Below is a small trained network, with its code and all its weights. Each question gives an input and a class and asks what happens when units are switched off, that is, made to give their printed mean instead of their output.

import numpy as np


def w(rows, s, z=0):
    codes = np.array(rows[::2]) - 128.0
    scale = np.full(codes.shape[1], s)
    scale[-1] = z or s
    return codes * scale


def f(y):
    return y / 2 * (1 + np.tanh(0.7978845608 * (y + 0.044715 * y**3)))


def log_softmax(a):
    a = a - a.max(-1, keepdims=True)
    return a - np.log(np.exp(a).sum(-1, keepdims=True))


def net(x, mask):
    res = np.array(x, float).reshape(1, 6) / 4 @ E
    y = f(res @ A[0][:, :-1].T + A[0][:, -1])
    res = res + np.where(mask, y, B[0][:, -1]) @ B[0][:, :-1]
    return log_softmax(res[-1] @ U[:, :-1].T + U[:, -1])


A, B = {}, {}
E = w([
[118,99,211,150,48,129,82,216,119,165],'x0',
[203,56,74,155,81,126,127,181,254,44],'x1',
[226,136,101,91,212,149,45,197,111,221],'x2',
[122,152,118,143,137,149,139,144,121,119],'x3',
[119,222,140,164,146,45,13,113,182,95],'x4',
[124,143,125,122,126,137,129,140,140,123],'x5',
],0.0066)
A[0] = w([
[67,213,222,73,164,154,130,78,36,186,75],'neuron 0',
[160,130,28,56,208,77,158,1,130,104,253],'neuron 1',
[130,196,151,159,119,76,60,107,162,101,126],'neuron 2',
[126,75,244,117,47,94,84,178,106,175,130],'neuron 3',
[113,177,157,172,140,43,63,101,150,109,58],'neuron 4',
[140,37,147,93,113,216,204,125,85,146,80],'neuron 5',
[47,111,169,186,59,112,181,70,152,69,50],'neuron 6',
[214,125,99,97,194,143,75,178,127,193,42],'neuron 7',
],0.0065,0.0038)
B[0] = w([
[248,74,133,122,15,180,165,148,226,76,218],'neuron 0',
[79,166,181,189,104,191,160,254,131,165,255],'neuron 1',
[131,171,88,89,63,102,124,149,113,149,199],'neuron 2',
[69,193,135,216,134,192,140,190,137,146,190],'neuron 3',
[122,179,30,65,88,96,88,122,95,162,183],'neuron 4',
[127,244,7,79,80,73,64,139,79,173,194],'neuron 5',
[116,122,188,43,163,163,51,130,48,47,189],'neuron 6',
[93,108,215,59,166,196,43,125,51,14,201],'neuron 7',
],0.0079,0.0069)
U = w([
[101,120,188,55,162,151,93,121,67,56,67],'0',
[118,176,4,81,105,93,117,127,100,172,80],'1',
[116,120,143,141,129,131,135,145,145,143,254],'2',
[222,93,124,139,83,151,140,139,214,89,97],'3',
[65,161,151,237,145,165,139,168,128,163,59],'4',
[118,122,145,138,134,108,134,126,125,147,249],'5',
[120,98,126,172,188,86,149,54,130,166,109],'6',
[132,89,119,140,195,100,129,21,146,151,67],'7',
],0.011,0.0079)

Each question gives the input, the list of numbers given to net, and the class t.
The units are the neurons (one row each of A and B). Each row of codes is followed by its name. A weight is (code - 128) times the scale printed after its matrix; where a second scale follows, it is the last column's (A, B and U).
mask holds one flag per neuron, in row order. A switched-off neuron (its flag False) gives its mean, the last column of its row in B, instead of its output. The means were averaged over made-up inputs and are rounded, as every weight is.
A unit's drop is (log p(t) with every unit on - log p(t) with that unit switched off) / (log p(t) with every unit on - log p(t) with every unit switched off).
The circuit of an input: a set's keep is (log p(t) with only the set's units on - log p(t) with every unit switched off) / (log p(t) with every unit on - log p(t) with every unit switched off). Starting from all 8 units, units are removed one at a time, each time the one whose removal leaves the highest keep (on an exact tie, the one counted first), for as long as the keep stays at least 0.8.
units of the circuit, in order: the units of the circuit, biggest drop first
unit that matters most: the unit with the biggest drop
top k neurons: the k neurons with the biggest drops, biggest first
drop of u: that unit's drop, to one decimal
input [8,3,-2,1,4,-3], class 4: units of the circuit, in order -> neuron 3
input [2,-6,8,2,8,8], class 0: top 2 neurons -> neuron 7; neuron 5
input [-3,3,0,5,-5,0], class 1: top 4 neurons -> neuron 5; neuron 0; neuron 7; neuron 3
input [8,0,3,5,-6,6], class 4: top 2 neurons -> neuron 3; neuron 4
input [1,3,-2,-1,-4,-3], class 1: top 2 neurons -> neuron 5; neuron 0
input [3,-6,1,0,5,5], class 3: top 2 neurons -> neuron 0; neuron 5
input [5,-7,-2,-6,4,-4], class 3: top 2 neurons -> neuron 0; neuron 1
input [-7,3,-6,0,-6,0], class 4: top 2 neurons -> neuron 1; neuron 7
input [-7,-3,5,6,-4,0], class 4: top 2 neurons -> neuron 1; neuron 6
input [-8,1,-3,-6,-7,-2], class 4: top 4 neurons -> neuron 1; neuron 4; neuron 2; neuron 0
input [7,6,2,-5,4,-5], class 4: top 2 neurons -> neuron 3; neuron 0
input [-8,-6,-6,-1,-5,4], class 4: top 4 neurons -> neuron 1; neuron 7; neuron 4; neuron 2
input [-3,-8,-5,5,-8,-5], class 1: top 2 neurons -> neuron 5; neuron 7
input [1,-5,-8,5,-1,-3], class 0: unit that matters most -> neuron 6
input [-1,-3,7,-7,0,3], class 0: drop of neuron 7 -> 1.2
input [-7,6,-8,2,-5,-8], class 0: drop of neuron 7 -> -0.1
input [0,0,-7,-1,-8,-8], class 1: drop of neuron 6 -> -0.2
